Each row has a hidden value; after the row comes its grade, the name of the range that the value falls in. Each part has its own.
[ 396 -254 -317   88  -85  -53  -75   86  134   84  198  166  171  284
  345  272 -104  246  202  407  408 -394   25  351  330  258  137 -521
  383 -146 -263 -552 -260  205  -48  190 -242 -130 -110  221  137 -336
  163]  (27)
[ 331   70  -53   13 -394   76  -63  292 -114  -45  -33   69 -176  -24
   25  159 -108 -259  164  444  127   39  -31   33 -176  199  211 -146
 -198  -62  -99 -271  205   89  152   95  266   64  -67 -139  266 -171
  -99]  (21)
[ -85   78   76  -15   45  135  -45  148   20  -26  144  229   74   28
  -14  -54 -120   25  185  -42 -134   76 -107   38   49   23   -9  104
 -254   26  218  119 -118 -100  -99   -3  104  -86   61  -39 -101  -50
  -57]  (22)
[ 180 -265 -131 -152   47 -102   53 -252  121 -161   31 -271  147   31
    3   32   54  217 -118  288  215 -121 -257   96  185  135 -112 -235
  112  102 -172 -140  -51  -90  -64  200  -90   -4 -185  129  -18 -110
   97]  (27)
[ 126  -42 -280  -73 -138  -86  -44    5   55  -62  -41 -116  288  125
   98  117   83  196   35  394  -48  221   16   81 -188  -70   58  -90
   35   19 -155   14  -55  -41 -167  -35   51  150   42  -84  162 -183
 -146]  (12)
[  68 -166 -134  -42  -32   57   62 -178  209 -186  159 -176  163   45
  -29   84 -140   58  105   34   27   16 -333  138  396   73   54 -233
   25   -9  113 -208 -151  -68   54  150 -213   40 -127  216 -112 -170
   79]  (27)
[  54    0    2 -197 -206   82   48   56 -106 -135 -118   21  -42   48
  203    0  151  -78    7  246   50 -110  109   56  145  156   69 -149
 -183   31 -126 -184   24  106    5  151  179  -51 -126  -10   35  -43
    0]  (21)
[  87  -20   61 -413 -291   93   90   46 -122 -111 -141   75  -88   63
  252   96  297  -23   31  235   81 -360   67  158  343  290   57 -262
 -281  195 -111 -196  -20   76   20  206  201  -76 -218  103   -1  -10
  -48]  (25)
[  20 -150  -12  -66   79   71   33 -138  168 -192  173  -77   -9   19
  -55  -85 -165  -30  151 -152   22  -76 -346   89  439  151   -7 -111
  -76   15  182 -151 -162   -8   94  216 -115 -126 -161  234 -146 -124
  192]  (12)
[  84   12  -12 -142  -79  -22  -17   76 -223  -59 -137   23   70   83
  154  -45  149  165  -83  425   95    0  202    1 -229   27  -63   28
 -139   11 -275   21  105   -6 -223   30  266   -6   16 -247  153    9
 -111]  (21)
[-244  149    2   49   21  175  -50  155  167  -38  171  210  248    1
  -61  -12 -122  -35  225 -129 -385  369 -138    6   -8 -120   56  156
 -254   34  403  243 -205 -136  -91 -120   25   56  146  -16 -183  -88
 -153]  (14)
[  63    4   15 -152  -77   -8  -49  101 -228  -26 -136   64  124   86
  146  -23  194  227 -124  504  101    2  231   -6 -281   34  -90   18
 -118   35 -266   68  110  -19 -275  -15  254   42   36 -286  156   11
 -191]  (25)
[   4   13   17  -97  -78   90    1   59 -121 -125  -64   53   16   60
  139  -86   57    3   -4  213   22   -3  117    8   37   64   19  -18
 -166  -34  -91  -68   26   49  -88   82  173  -65  -37 -109   28  -37
  -16]  (21)
[  52  -29  -43  -64  -90   91   48  -32   24 -193  101  -49  -86   66
   23  -59 -201 -114  267 -136  -23  -10 -210  104  363  103  115  -71
 -181  -85  120 -227  -91   73  123  186  -14  -82 -105  136  -13 -117
  143]  (14)
[ 168   18 -241 -164 -183 -168  -55  123 -277   15 -328  -16  276  191
  382   52  408  335 -241  829  126   92  545   15 -573  -75  -35  -41
   57    9 -619   48  125   63 -408  -75  355   90   91 -398  348  -52
 -227]  (21)
[  36  -68  147 -111  113 -134  123   10 -147   50   15   74  -50   -4
  149  -22   50  129  -11  155  271 -272  -39   84  -13  175 -256  -34
  -40   74 -214 -167  -33   36  -94  228   52 -109  -85   27  -35  205
  152]  (22)
[  42  -52  -67  -47    2  -22   10   -9   59  -83   66  -29   79   39
   28  -12  -54   41  102   86    3   53 -144   64   56   55  -20  -37
  -58   17   11  -64  -89   -3  -30  104    9  -16  -44   48   -3  -73
   50]  (14)
[ 278   -5   81  -56 -137  -18  -42  197  -63    9   47   84 -187  -90
  -84   76  -93 -116   98  308  187 -106 -219   23 -165  257  -24  -54
 -201  101  -53 -104  134  -44   80  149  242  -44 -104  -58  129  -51
  -15]  (22)
[-263  134    6 -139 -126   60  111 -155  -38 -389 -244 -415   46 -176
 -160 -266   94 -282 -143   30 -405  658  -90 -275 -248 -217    2  295
 -396   39   98  251  203  -90   35    5  281  207   -8 -212  -41   68
  -98]  (22)
[-217   89   67   57  103  133  -31  144  172   10  209  245  199  -25
  -48  -15 -121  -19  191 -136 -255  213 -180   23   39  -28  -32  110
 -186   61  362  170 -224 -115  -76  -44  -19  -13   95   48 -227  -33
  -59]  (14)
[ 177 -227  -65 -505 -190   98   47 -121  292 -129   61   33   58   48
  130  229  309   77   49  113   55 -540 -337  291  756  441   60 -517
 -145  435  125 -143 -282 -100   89  267  -21 -166 -377  480 -219 -238
   23]  (27)
[  28  -58  -84  -49  -59  -36   80  -67   41 -146   16 -139   16   24
   66  -26  -57  -68  108   39   14   70 -139   58  129   58   14  -79
  -46  -34  -31 -199  -64   86   68  174  -26   11  -96   98    3  -45
  129]  (14)
[ 448 -134 -200   51 -262  102 -178  146  244  -72  183   -2   25  -17
 -170  252 -204  -90  153  443  126   21 -383  104   50  251  226 -313
  -17   53  104 -168   39 -107  145   67   46   44 -129   61  144 -439
 -112]  (27)
[ -80   26  -38 -221  -12   45    9 -148  -11 -287  -54 -237   72   -9
 -157 -197    0   45   33  -29 -261  312 -207  -78  -10 -102  -24  212
 -355   98  120  280   37 -185  -94   12  210   40  -10 -107    1  -57
  -95]  (14)
[ 127 -115 -178   -7  -67   -7  -27  -41  154 -118   77 -106  139   48
    7   60  -67   27   74  210   24   98 -183   74   84   66   61 -158
   41   -5    1 -127  -81   -2    9   93  -51   40  -74   80   29 -203
   26]  (12)
[  25   -7   40 -132  -68  -50    9   72 -215  -19 -150   19  112   46
  158  -14  208  172 -151  486  127   11  211  -18 -291   43 -129    0
  -76   35 -287    1  115   23 -225   28  205   76   10 -245  121   83
 -138]  (25)
[ 384 -219 -208   38   -6   17 -147  178   28   81  176  352   24  321
  400  103  -82  232  214  324  422 -557  156  325  379  339  121 -420
  254 -140 -269 -469 -260  245  -97  216  -64 -357 -127  163  131 -341
  226]  (14)
[  95  -51 -163 -214 -260   68   20   15   98 -177  -95  -35   12   74
  223   50  177 -147   70  178  -49  -74   18  110  294  187  182 -269
 -108   83  -47 -210 -106  142  101  170  111  -72 -195  164    7 -213
   58]  (14)
[ -12   36    5  -97  -92  -97  145   -6 -138  -72  -85 -105    2    1
  128    3   40  -22   48  150   48   68    3   32  -99   15  -74    7
 -118  -10 -169 -159   32   68  -20  141   84   75  -30  -42   58  134
   51]  (22)
[  40  -33 -194  -73 -116   57  -38  -43   71 -223  -31 -134  111   84
   51  -73  -11  -29   76  130 -134  215  -40   15   83  -18  133  -42
 -102  -41    7  -27  -51   30  -19   50   88    5  -47  -12   60 -220
   -2]  (14)
[ -37 -161  -46  -98  102  -11   45 -211  210 -175   74 -215  205  -60
 -115  -30   18  100  -96  102  -34  122 -330   -1  126   35 -124  -71
  -15  138   92   65  -90 -163  -49  105  -82   49 -107  113 -168  -67
   26]  (27)
[  54 -143  -87  -61   34  -17   37 -130  135 -146  107 -135   85   31
  -14  -10  -86   54   85   34   45    3 -265   84  233   88  -28 -119
    2   20   43 -134 -121  -17   19  166 -103  -18 -113  153  -59 -105
  116]  (12)
[ -12   21   -5  -85  -86   69   31   46 -146 -120  -67   37   38   92
  180  -68   41   29   32  185   23    9  150   34   50   27   25  -20
 -145  -78 -118 -116    6   77 -100   85  130  -41  -14 -102   43  -11
   -3]  (21)
[   8   47  -30  -51 -174   25   74   61 -125 -116 -104  -40    4   30
  172  -10   39 -102   33  227   19   97  116   10  -39   29   53  -50
 -121  -82 -142 -199   54  124    2  109  122   47  -35  -83   76   12
   12]  (21)
[ 283 -166  -34 -317  -22 -152   72 -156 -298 -165 -154 -184 -155  148
  193 -127  119  252  -52  303  362 -373   57  112  114  193 -128  -92
  -92   25 -477 -210  101   63 -136  282  218 -187 -186  -61  222   25
  156]  (22)
[ -13  -62 -107  223  154 -104  -15  -50   19 -107   45 -180  152   -8
  -51 -158 -193   33  -31  191   39  386  -69 -105 -327 -131 -104  140
  117 -188 -110  -32   36   33  -97   41  -25   77   74 -163   69  -25
  102]  (14)
[-184  202  -64  124 -145  119   13  218  124   -2  130  152  211   -6
    8  111 -160 -164  297  -51 -342  443  -91   30 -102 -135  141   82
 -196  -61  312   28 -150  -14   20  -97  -19  183  157  -13  -76  -58
 -141]  (14)
[-144  159   47 -126 -264   -3  178  -23 -208 -202 -207 -277   17  -93
   -9  -25   62 -177   -4  175 -170  420    7 -111 -256 -133    2  141
 -312  -33  -59  -44  216   19   31   37  174  314   27 -209   92  189
 -151]  (25)

[-118   -1  -62  -71 -118 -124   35  -64  339 -356  147 -134  -23 -477
 -227 -213 -137 -287 -163   93  339  -20   14   -8  -14 -228   71 -163
  125 -135 -244   -6  -87  -69 -128    0  294  -85  248 -182 -166  -10
   87]  D
[  84  173  -51  -90 -256 -105  157   41   31 -105  219  142 -199 -340
 -232 -189  414 -134  146  129  156 -233 -282   19   49 -291 -194  -11
  115 -210  -85 -171  -36  260 -151 -155   18  147   30 -118 -159 -139
   58]  D
[  91    9   27 -199  433 -121  -72  -74  167   83 -351  -19  105   61
  -27   19 -224 -117 -277  -94   20  177  -88 -256  -58  -57  313 -117
    0   98    6 -166  215 -256   61  163  -93 -359    0  -84  -45  321
  119]  T
[  18    8  -41 -217  -24 -193    0   33  135   35   26   14  -55 -316
 -266  -94  276 -122  180   -2  187  -57 -197   51   48 -275  -22  131
  145  -80  -65 -139 -125  135  -81  -74    4   81  116 -175 -208   77
   80]  R
[  87  -87    8 -122  253  105  161   -2 -128   86 -285  112   17  197
   -4  189  124   84  -62    9 -178   65   77  -44 -128   73  146   33
 -136  126   13 -252  210   10  110  143 -262 -121 -332  256   78  256
   -5]  M
[ -90  187   42 -232   58 -341 -413  229  145   87   53  -77 -148 -198
 -158 -193  -93 -176   15  -58  166 -200 -368 -252   17   18  318  -31
 -227 -101   45 -161 -123  -60  -26 -135   72   21  302 -171   21  261
   -3]  R
[  12   25 -135   33  -22  111  207  -78  -52 -346   54  117  207 -258
   75   83 -163   52  -57  -83  -95  168  204  -84   93 -265 -243   14
  268  -81  116  181  251  -37 -221  -51  169  -88   91   54 -235 -133
   43]  C
[-140 -149  -96  -91    0   43   35   52  -71 -163    7    2  174 -186
  -17  160  -37   92  126  -98  -77  110  259   86   27  -85  -47  175
   97   44   94   68  -21   46 -113  -49  100   91   67  156 -136  124
  -43]  C
[ -18  179  -56  -56 -346 -192  122   44   56  -88  273   86 -183 -389
 -231 -275  344 -166  114  175  318 -196 -267   11   26 -256 -138 -159
  120 -183 -207 -168  -88  203 -187 -164   82  132   73 -185 -140 -167
   34]  X
[ 147  -90    2 -199  360   79   59   40  -99   35 -423  184  104   47
 -162  145  -76  150    6  -39 -203   68   17 -110 -139    5  156  190
 -329   14    2 -197  393 -146  161  278 -264 -274 -245   88   43  103
   44]  M
[-164  170   32 -232  -75 -439 -418  259   71  186   82  -45 -124 -250
 -234 -285   -7 -131  129   13  308 -200 -384 -173  -25   25  309 -113
 -254  -78  -93 -223 -169  -43  -57 -121   52   58  274 -271   28  160
  -32]  T
[-179   89  -64   58 -135   20  -17   64  -11 -297  261  -76   -8 -123
  192   35 -165  -86 -159  -41  -31  -21  147 -130   63   19   15 -163
  118  -20  137   93  -55   40 -195 -235  250  115  172  227  -29  168
  -81]  C
[  40  132  -96   43 -349   48  333   16 -214 -171  214  262  -50 -240
  -93  -96  366   57  144  163   42 -125  -53   65    8 -220 -328 -104
  117 -145  -87 -114  142  251 -210 -111    0  124 -139   34 -121 -289
   -5]  X
[  -1   98 -107   41 -209   13  269  -79  -41 -233  181  128   66 -264
    0  -74  130  -43  -32   62   91   42   26  -14   63 -277 -256 -167
  320  -89  -43    8  112  112 -249 -113  138    9   26  -26 -213 -159
   45]  R
[-110   93 -125  152 -346   -3  353 -120 -115 -248  226  131  131 -244
   62 -142   59  -19 -116  160  229  126  143    2    0 -211 -247 -424
  342  -22 -207   -5  149   47 -302  -80  178  -44  -45  -29 -161 -261
    0]  X
[ 142   91  -90 -110  -34   -2  165   11  -79  -91   22  218   41 -257
 -117   14  229   52  184  -48  -72  -16 -121  -31  102 -332 -271  184
  181 -145  114  -20  172  146 -152  -85  -31   35   19  -60 -243 -133
   73]  F
[ -36  123  -99   30 -273  -69  227  -67   21 -226  225   96   22 -345
  -74 -173  133 -104  -28  106  218    3  -40  -10   51 -293 -216 -226
  297 -119 -133  -19   55   98 -258 -117  174    9   82 -123 -209 -196
   52]  T
[-218  127  -44   26 -278 -135  -75  214 -347   17  129  168   69  -72
   22 -132  -44  167   96  101   88  -73   -3 -101  -94  146   49 -288
 -253    3  -87 -137  128  -13 -158  -73   27   47  -41   45  117 -106
 -153]  X
[ 163  -45  -68 -248  232  -26   20   -5  155  -85 -128   38   -8 -273
 -197  118  111  -58  158 -150  -95   20  -74  -20  108 -328  -75  413
  124 -108  160   10   43   59  -12  -27  -51    1  111  -38 -257  124
  115]  Y
[  29   -1   -6  -99  146   72   71   28  -51    2  -30    0  -64  138
  126  199  180  -35  -64  -76 -203  -11   35  -59   24   17   68   59
  104   90  211 -126  -30  157  -20 -124  -83  101  -99  311  -12  384
  -22]  F
[-313    2 -113  127 -358  -41  136  -19  -64 -291  303  -45  151 -253
  108  -97 -107  -44 -117   94  234  108  274   44   -4  -51  -75 -389
  261   44 -149   65  -75   22 -298 -148  325   73  120   68  -97  -49
  -80]  T
[ -63  204   61 -216  121 -295 -397  203  178   53   33 -100 -179 -120
  -96 -164 -135 -217  -96  -62  109 -202 -356 -304    9   56  364  -73
 -226  -86   80 -171 -100  -78   -1 -132   67  -13  275 -102   58  337
    4]  R
[-145  127   22 -171  -45 -329 -290  257 -118  231  -44   71  -44 -115
 -180 -199  -36   39  138   47  211 -117 -266 -182 -102  120  281 -129
 -389  -24 -138 -255   40  -97   -4   -9  -84  -31   44 -147  120   69
  -81]  M
[-331 -102  -63   -9 -290 -132   40   81  -32  -71  186  -96   23 -228
  -87  -86   63  -35   60  137  316   24  180  134  -94   56  104 -214
    9   76 -275 -111 -207   68 -122  -76  143  141    5   73    8   82
 -115]  M
[ -15  -64    3 -162  152   10  -12  119 -200  143 -163   93   32  153
    6  169  170  120   94  -50 -189  -12   35   -1  -69   99  133  101
 -130  129  127 -213   44   90   33    7 -187   56 -173  234   53  303
  -57]  T
[ 315   35   11 -305  304   11   69   48   46  143 -196  137 -186   -8
 -187  169  473  -43  192 -113 -246 -142 -305  -38   74 -239  -42  452
   40  -78  249 -232   41  251   90  -54 -293   83 -118   87 -145  282
  116]  F
[ -65  -51  -40  -46   44  153   59  121 -281  -75  -30  115   83  120
  136  241   54  179   54  -73 -314   -5  200  -10  -26  116   -3   98
  -84   84  227  -61  104  116  -50  -61  -61  111 -141  379   47  217
 -104]  F
[ -37   67   19 -126  414  -76 -281   57  115  -38 -173 -143   28  142
  218  140 -444 -116 -322 -210 -154  108   26 -375   20  135  388  -72
  -92  101  264    7   97 -254   25  -49   35 -187  162  176   59  506
   -8]  Y
[ -14  134  -66  -48  -55  -60   -9   45   -3 -240   60  118   90 -295
  -80 -118 -178  -20  -48  -14   38  -19  -59 -170   25 -171  -57  -78
  -11 -156   11   26  213  -86 -161  -23  151 -116  162 -115 -120 -132
   39]  R
[ -89   93 -110  107 -209   42  232  -57 -159 -231  171  132  168 -155
  144  -19  -28   44  -95   29   33  123  157  -65   46 -152 -210 -267
  288   -7    5   55  170   38 -280 -117  167  -19   10   68 -145 -129
  -17]  R
[ -56    6  -84  -24  -99  141   49  220 -480  -17   84  220   46   88
  173  279  204  313  302  -99 -397  -71  175   27   47   86 -179  234
  -99   37  344   -1   90  242 -121 -206 -117  295 -144  429   24   86
 -173]  Y
[ -60 -114 -116    4 -148  232  233   93 -387 -254  -10  276  222 -128
  -41  167   51  317  213   18 -269   10  322  145  -69  -30 -238  150
 -130  -27   71   11  271  104 -118   66   -9   65 -182  253  -43 -190
  -85]  T
[ -39 -172  -89  -44  166  187  184 -129  169 -378  -38 -105  138 -156
   58  221 -169  -91 -193 -104 -121  183  354   25   36 -154  -13  106
  265   38  100  126   34  -21  -73    7  172  -63   63  234 -179  237
   50]  C
[  42  -66 -133   12 -198  185  390   -1 -334 -214  -26  346  192 -230
 -141   65  196  274  235   98 -117   45  206  152  -61 -207 -355   95
   -9  -87  -85  -37  349  118 -138  105  -71  -12 -250   91 -133 -373
  -13]  X
[-275  -98 -121  157 -332   82  312  -64 -130 -303  202    4  161 -193
   79  -11  -46   37 -106  159  190  156  402  122  -83  -15 -105 -343
  186   76 -248   16   33   32 -216  -30  210   23 -100  182  -46 -100
  -97]  M
[ 193  192   32 -297  297 -228 -233  169  -51  319 -195  144 -104   34
  -91   22  185    7  166 -165 -126  -99 -441 -273   77 -107  127  224
 -116  -50  258 -217  110   40   28  -98 -254  -13   44  -87  -59  256
   53]  C
[ -19  -56  -73   48  -93  271  284   23 -261 -303   18  190   87  -12
   52  160   56  158  -21   64 -260  -32  284   60  -82   25 -139   -4
  -82   -8   60  -47  236  107  -78   37   -5   25 -225  345   21  -41
  -63]  D
[ -22   -2 -118   19 -188  126  234   32 -255 -271   54  258  184 -239
  -65   22   34  190  130   42 -107   17  173   53  -20 -160 -267   16
    8  -95    2   20  274   64 -181   25   58   -3  -73   72 -123 -270
  -19]  T
[-176 -213  -92   54  -30  248  257  -79  -56 -386   28  -43  192  -55
  115  211 -125   35 -172   13 -122  156  507  134  -70   26  -20  -74
  143  120    0   58   40   23 -103   37  171    4  -93  365  -47  163
  -53]  T
[-187  121   36 -118  -56 -293 -244  180   -8  148   51  -57 -107  -38
  -56 -176  -29 -105  -52   68  234 -109 -191 -168  -91  158  339 -284
 -221   43 -123 -252 -103  -53  -31  -85    6   11   70  -40  131  243
  -75]  X

Part 3:
[-262  -51 -141 -212   40 -352 -278 -147  -52 -233  -43   33   36 -123
   38 -275  -32  234 -163  -41   80  145 -116 -111 -203   82  218  -97
 -376   56 -230   24 -170  111  -46  111  107   -8 -176 -114 -143   55
   95]  Q
[ 243  300  203   68  112  147  192  341 -215 -277  -20  135  177  320
   11  101  155  -43 -175  -84  152   36   28   79   99  -35  149    5
   -6 -269  -19  109 -174  168   59  144 -315  203   48   60 -162 -230
   63]  U
[-222  -84  101 -291  -68  -88 -117   70  -44 -119   14   78  186 -219
 -298 -261   56  185   11   70  151  118  103  153   69   35  -79 -112
 -121  324  248    9 -219 -138   27   29 -104  -55  -41 -170  194   95
  232]  U
[-328 -341 -219   -9  -45 -304 -349 -265  367 -162 -114   54  -54  -75
  -36 -169   49   -9  -81  225   35   81 -100 -315 -242  -64   78 -233
 -291  112  -62 -207  -41  154 -242  -42  214 -273 -192 -131 -196  145
   40]  U
[ -14  132  -97  237  148 -183  113   21   57 -326 -437  101   63  179
  227  -58   -6  257 -159 -283  107 -110 -205 -283   71  -36  168  -90
 -189 -107 -168  -72  216  277  121  273   94   92 -165  -79  -26   55
  130]  Z
[ 307  505  -22   49  186   32  358  235 -321 -304 -296  186   45  153
  199   47   14  220 -192 -432   75 -106 -203  147  173  115  223   67
  -89 -387 -239  150  118  217  396  235 -158  348  -57   93  -32 -122
   71]  J
[ 159  234  170  100  145   95  151  262 -199 -256  -18   87  172  304
   34  103  121  -50 -193  -43   70   32   25   49   28  -84  221   34
   16 -240 -109   56 -124  166  -49  126 -201  162   39  172 -235 -283
  -16]  Q
[  87  301   71 -211  141  158  201  223 -387 -144   24  166  198  -26
 -127 -107  -68  221  -31 -109   12   14   31  378   87   75  242  181
   73   81   12   84  -45 -127   25   55 -152  197   70  220   74 -166
   40]  J
[-273 -274 -263    0  -19 -203 -270 -252  324  -70  -88  129  -78  -41
  -55 -126  -26   33  -32  209  -10  -86   28 -281 -231   -3  122 -106
 -148  146  -23 -148  104    5 -236 -101  231 -245 -120  -35 -175  111
  -46]  Z
[ 240  326  -73   68  217  179  173  126 -126 -212    4  227  -20  232
   99   65   -2  -56 -180  -49   45   40 -173   96 -136   71  415  194
  -38 -253 -187  -55  145   94 -211   22  -19   89   46  184 -258 -309
 -205]  H
[ 163  192  164 -240 -148  -37  189  159  -70  -84  -67   96 -112 -279
 -236  145  362 -187 -176 -144  100  -60    8  416  198  107 -316 -191
  -44 -415   72  212 -114    9  649  -74 -248   91  -12  -82   11 -157
   29]  U
[  74   61 -215  134  136  166   88  -19  201  -93  -94  284  -67  132
  -36  -30  -69  -23  -29  119   23  -13 -103  -43 -101   67  273  113
  -16   44   41 -250  287  -10 -338  -74  123 -147   -7   84  -91  -60
 -131]  J
[ 130  154  183  175   27  159  330  282  119 -131 -276  190  114   88
 -194   16  153   52  -49 -122  218  -58   64   76  354   22 -174  -68
   56   44  346  -93  167  -21  185  129 -156  -13    8 -167  263  -19
  173]  Q
[  21  140 -179 -164  -21 -281   -2 -143   -5 -170 -183   85 -237 -239
   85   39  158  -20 -243 -216   -3  -97 -232   99 -103  133   28 -130
 -249 -445 -323  125   90  160  442  -20   91   63 -144  -18 -208  -93
 -101]  Z
[ -56    1  -18  153  117 -103  -47   36   51 -260 -131   64  102  236
   90  -18   49   27 -164   27   55   36  -55 -216  -87 -101  226  -68
 -134  -90 -147  -83  -37  224 -177  126   17   -4  -85   55 -241  -89
   21]  Q
[-237 -189 -209 -121  -37  -29 -149 -116  193   -5  -80  226   50 -106
 -216 -231 -127  233  129  170   27 -147  173 -100  -42   71   53  -21
  -10  424  241 -100  109 -213 -161  -96  103 -181  -48  -63  134  242
  106]  J
[  85   48 -248   33  -49  -43  134 -105  290  -47 -296  248 -258 -157
  -62   63  104  -51  -64  -78   18 -206 -127   28   59  142 -100 -119
  -80 -217   29  -81  328   41  306 -111   99 -109 -107  -77   10   84
  -48]  J
[ 112   79 -176  171   74   48  -41   31  137 -157  -62  266  -41  381
  107   59  -10   -9  -97   67   86 -193  110 -323 -131   65  244   19
  -58 -168  -61   31   84  106 -138    0  -51   -1  -19   -6 -290  -10
  -59]  Z
[-180  -97 -176 -106  -91 -478 -168 -242  156 -191 -263  -19 -200 -271
   74  -16  198  -10 -241 -137   -9  -64 -202 -102 -107   29  -86 -309
 -339 -356 -317   64  -12  261  425   18  152  -38 -246 -102 -223   44
   14]  Q
[ 237  185  -28  254  146  202  146  174   -5 -195  -61  218   53  469
  114  216   52 -123 -112   60    4 -199   76 -156  -65  -88  293   80
  132 -279  -88    7   97  151 -169    2 -125   87   66  239 -345 -215
 -138]  H
[ -80 -102   -4  251  119   74   53   38  180 -152 -167  101  140  220
  -40   41   20  -26  -27  161  -24  -87   28 -166  -26 -208  178   -5
  119  125   70 -237  175   65 -344   11   96 -125    1  188 -122 -102
  -48]  Z
[  -9 -107   12  264   70  105   47   51  206 -114 -104  111   76  275
  -52  159   99 -176  -55  223  -49 -150  107 -164  -51 -212  126  -35
  166  -39   51 -167  123   85 -278  -67   26 -125   30  233 -246 -158
 -114]  Z
[  84  187  292  -84   55  192  209  333 -268 -118   58   96  262   92
 -232   40  120   24  -57    4   70  -28  231  299  179  -60   27   62
  189   35  179  112 -146 -118   57   43 -274  139  124  170   34 -242
   59]  V
[ -91   -2  -90   68  157  -90  -30  -84   81 -197  -72   55  -18   13
   38  -45   34  -64 -191   68  -18  153 -233  -12 -205  -60  304   25
 -150  -73 -217 -224  117  137 -311   17  205 -112  -72  150 -251 -233
 -169]  V
[ 229  235   35  121   96  126   96  225 -126 -195    9  201   78  428
   81  158   76  -48 -149  -13   76 -176  178 -117  -22    9  221   49
   49 -310  -88  176  -74  123   16   51 -244  172   56  127 -313 -180
  -45]  V
[  73  305  -56 -131   47 -233   68   62 -139 -273 -217  138  -54  -75
  100 -141   72  242 -243 -376  217   42 -185   29   71  244   59  -85
 -373 -267 -185  169  -22  163  438  225  -73  184 -157 -268   18   20
  152]  Q
[  23   37 -317    6  -10 -145   83 -196  288  -83 -322  209 -299 -242
    2   -4   69  -20 -114 -114   -8 -108 -280   31  -22  156  -17 -116
 -197 -232 -109 -144  351   98  254  -85  216 -131 -166  -70  -26   70
  -82]  J
[ -34  115   56 -133  -44  -24  136  134    3  -87 -191  191   75 -158
 -222 -171   46  262  -11 -175  210  -86  110  122  253  172 -164  -62
  -76  179  287   66   77 -161  321  100 -100   21  -40 -261  330  126
  228]  V
[-116 -197 -183   75  -39  -10 -141 -108  344  -25  -57  213  -62   93
 -126  -20   18  -53    6  241   34 -167  164 -245 -117   14   44  -71
   -9  109  143 -115  129  -58 -204 -138   88 -228  -36  -41 -130   84
  -45]  Z
[  75   72 -212   26  -43 -233    4 -144  221 -144 -230  142 -303  -88
   96  116  199 -141 -245 -134   42 -135 -186  -84  -87  128  -34 -184
 -247 -500 -243   44  163  220  371  -42   89  -39 -157 -102 -258  -47
 -115]  V
[-118  -74  -85 -158  -16  108   -1   16   50   20   -9  218   90 -118
 -288 -145  -75  144  119  162   -6 -115  196  139   39   56   36   42
  107  341  267  -66   69 -255 -107 -127   -5 -110   30   73  144   88
   59]  J
[  50   -5    4  194   -1 -178  126  -35  267 -246 -346    0 -148  -63
   54  192  334 -279 -257  -78   18   27 -337  -13   34 -145 -108 -286
 -162 -471 -175 -169  128  377  248   32   80  -85 -157    1 -213 -159
  -61]  U
[-134 -100 -151   63   81  -91 -110 -100   79 -167 -107   92   53  116
   51  -12  -28   43  -56  119  -79 -124   -9 -180 -178 -127  255  -26
   -8   20 -138  -90   73   96 -221  -26  124  -56  -57  201 -248  -43
  -69]  H
[ -48   85  295 -136   54   86  142  245 -221 -140   29   14  267  -76
 -268  -46  133   28  -72   29   54  116   93  349  144 -103   12    8
   98  124  151   -5 -161  -92  -14   53 -160   54   66  149   76 -238
   75]  Q
[-105 -165  -89    2 -181 -196   -7 -107  414  -32 -291  133 -180 -246
 -201    8  235  -74  -68   -6  108 -155   20  -67  134   73 -360 -309
 -139  -90  190  -56  144   25  393  -76   54 -206 -147 -275   95  171
  100]  Q
